Below are the code and all the weights of a small trained network. Each question names an input and a class and asks about switching units off, where a switched-off unit gives its printed mean instead of its output.

import numpy as np


def w(rows, s, z=0):
    codes = np.array(rows[::2]) - 128.0
    scale = np.full(codes.shape[1], s)
    scale[-1] = z or s
    return codes * scale


def norm(h):
    return h / np.sqrt((h * h).mean(-1, keepdims=True) + 1e-5)


def f(y):
    return y / 2 * (1 + np.tanh(0.7978845608 * (y + 0.044715 * y**3)))


def log_softmax(a):
    a = a - a.max(-1, keepdims=True)
    return a - np.log(np.exp(a).sum(-1, keepdims=True))


def net(x, mask):
    res = np.array(x, float).reshape(1, 5) / 4 @ E
    u = 0
    for l in range(2):
        y = f(norm(res) @ A[l][:, :-1].T + A[l][:, -1])
        res = res + np.where(mask[u : u + 14], y, B[l][:, -1]) @ B[l][:, :-1]
        u += 14
    return log_softmax(norm(res)[-1] @ U[:, :-1].T + U[:, -1])


A, B = {}, {}
E = w([
[58,30,76,195],'x0',
[160,69,209,205],'x1',
[146,166,178,255],'x2',
[222,43,184,109],'x3',
[22,62,187,100],'x4',
],0.0035)
A[0] = w([
[88,151,115,199,188],'L0N1',
[124,197,124,110,96],'L0N2',
[150,117,217,128,102],'L0N3',
[153,163,148,118,93],'L0N4',
[21,84,115,130,71],'L0N5',
[105,187,156,254,49],'L0N6',
[107,161,81,136,151],'L0N7',
[109,156,63,105,37],'L0N8',
[135,133,90,95,34],'L0N9',
[113,169,88,101,154],'L0N10',
[126,163,18,133,116],'L0N11',
[68,103,187,120,79],'L0N12',
[91,140,153,158,150],'L0N13',
[71,104,185,100,6],'L0N14',
],0.0093,0.0026)
B[0] = w([
[159,86,91,135,222],'L0N1',
[138,148,70,184,164],'L0N2',
[159,177,107,123,184],'L0N3',
[150,112,161,195,140],'L0N4',
[140,90,197,136,228],'L0N5',
[69,79,115,157,251],'L0N6',
[104,114,2,154,171],'L0N7',
[122,227,101,133,148],'L0N8',
[120,142,122,148,120],'L0N9',
[134,103,79,135,179],'L0N10',
[95,166,17,125,208],'L0N11',
[47,103,90,127,176],'L0N12',
[86,85,85,200,167],'L0N13',
[50,154,123,95,153],'L0N14',
],0.0062,0.0034)
A[1] = w([
[135,90,136,70,128],'L1N1',
[89,140,255,106,119],'L1N2',
[105,216,129,203,255],'L1N3',
[139,99,137,167,91],'L1N4',
[142,47,128,216,177],'L1N5',
[144,122,12,53,114],'L1N6',
[184,53,230,135,242],'L1N7',
[37,152,168,138,119],'L1N8',
[38,111,76,110,18],'L1N9',
[127,110,176,194,109],'L1N10',
[198,194,103,132,133],'L1N11',
[53,145,55,159,171],'L1N12',
[126,103,127,81,93],'L1N13',
[191,123,110,53,147],'L1N14',
],0.0089,0.003)
B[1] = w([
[109,159,168,142,144],'L1N1',
[209,127,2,148,179],'L1N2',
[141,50,147,158,219],'L1N3',
[85,137,130,144,140],'L1N4',
[89,171,200,188,241],'L1N5',
[87,212,111,179,216],'L1N6',
[98,218,124,83,253],'L1N7',
[161,57,91,102,169],'L1N8',
[150,113,152,64,184],'L1N9',
[68,156,132,175,166],'L1N10',
[123,67,126,208,178],'L1N11',
[182,94,69,73,252],'L1N12',
[72,162,155,82,128],'L1N13',
[131,133,175,158,163],'L1N14',
],0.0072,0.0049)
U = w([
[59,167,215,169,187],'0',
[57,74,100,14,112],'1',
[249,146,183,148,59],'2',
[175,87,132,79,2],'3',
[153,184,180,57,103],'4',
[59,46,110,206,134],'5',
[143,181,13,128,188],'6',
],0.014,0.0071)

Each question gives the input, the list of numbers given to net, and the class t.
The units are the neurons (one row each of A and B). Each row of codes is followed by its name. A weight is (code - 128) times the scale printed after its matrix; where a second scale follows, it is the last column's (A, B and U).
mask holds one flag per neuron, layer by layer. A switched-off neuron (its flag False) gives its mean, the last column of its row in B, instead of its output. The means were averaged over made-up inputs and are rounded, as every weight is.
A unit's drop is (log p(t) with every unit on - log p(t) with that unit switched off) / (log p(t) with every unit on - log p(t) with every unit switched off).
The circuit of an input: a set's keep is (log p(t) with only the set's units on - log p(t) with every unit switched off) / (log p(t) with every unit on - log p(t) with every unit switched off). Starting from the 12 units with the biggest drops (on a tie, the unit counted first), units are removed one at a time, each time the one whose removal leaves the highest keep (on an exact tie, the one counted first), for as long as the keep stays at least 0.8.
circuit, biggest first: the units of the circuit, biggest drop first
unit that matters most: the unit with the biggest drop
k most important neurons: the k neurons with the biggest drops, biggest first
top k neurons in layer l: the k neurons of layer l with the biggest drops, biggest first
drop of u: that unit's drop, to one decimal
input [0,7,4,8,-3], class 0: circuit, biggest first => (L1N7 L1N5)
input [-5,6,6,6,-4], class 0: unit that matters most => L1N12
input [2,6,-1,8,5], class 0: circuit, biggest first => (L1N12 L1N5)
input [-5,3,8,7,7], class 6: circuit, biggest first => (L1N2 L1N7)
input [1,-5,3,6,5], class 1: 3 most important neurons => (L0N12 L0N14 L1N6)
input [-1,-2,2,0,-8], class 5: top 3 neurons in layer 1 => (L1N11 L1N7 L1N3)
input [0,-3,1,6,-6], class 2: 2 most important neurons => (L0N6 L1N5)
input [-6,2,2,-3,0], class 5: top 2 neurons in layer 0 => (L0N5 L0N2)
input [-2,1,-1,3,7], class 1: top 2 neurons in layer 0 => (L0N12 L0N14)
input [-6,-3,5,-1,5], class 5: drop of L0N11 => 0.2
input [-1,-4,0,8,6], class 6: drop of L1N6 => -0.2
input [8,0,4,6,-7], class 0: drop of L1N5 => 0.2
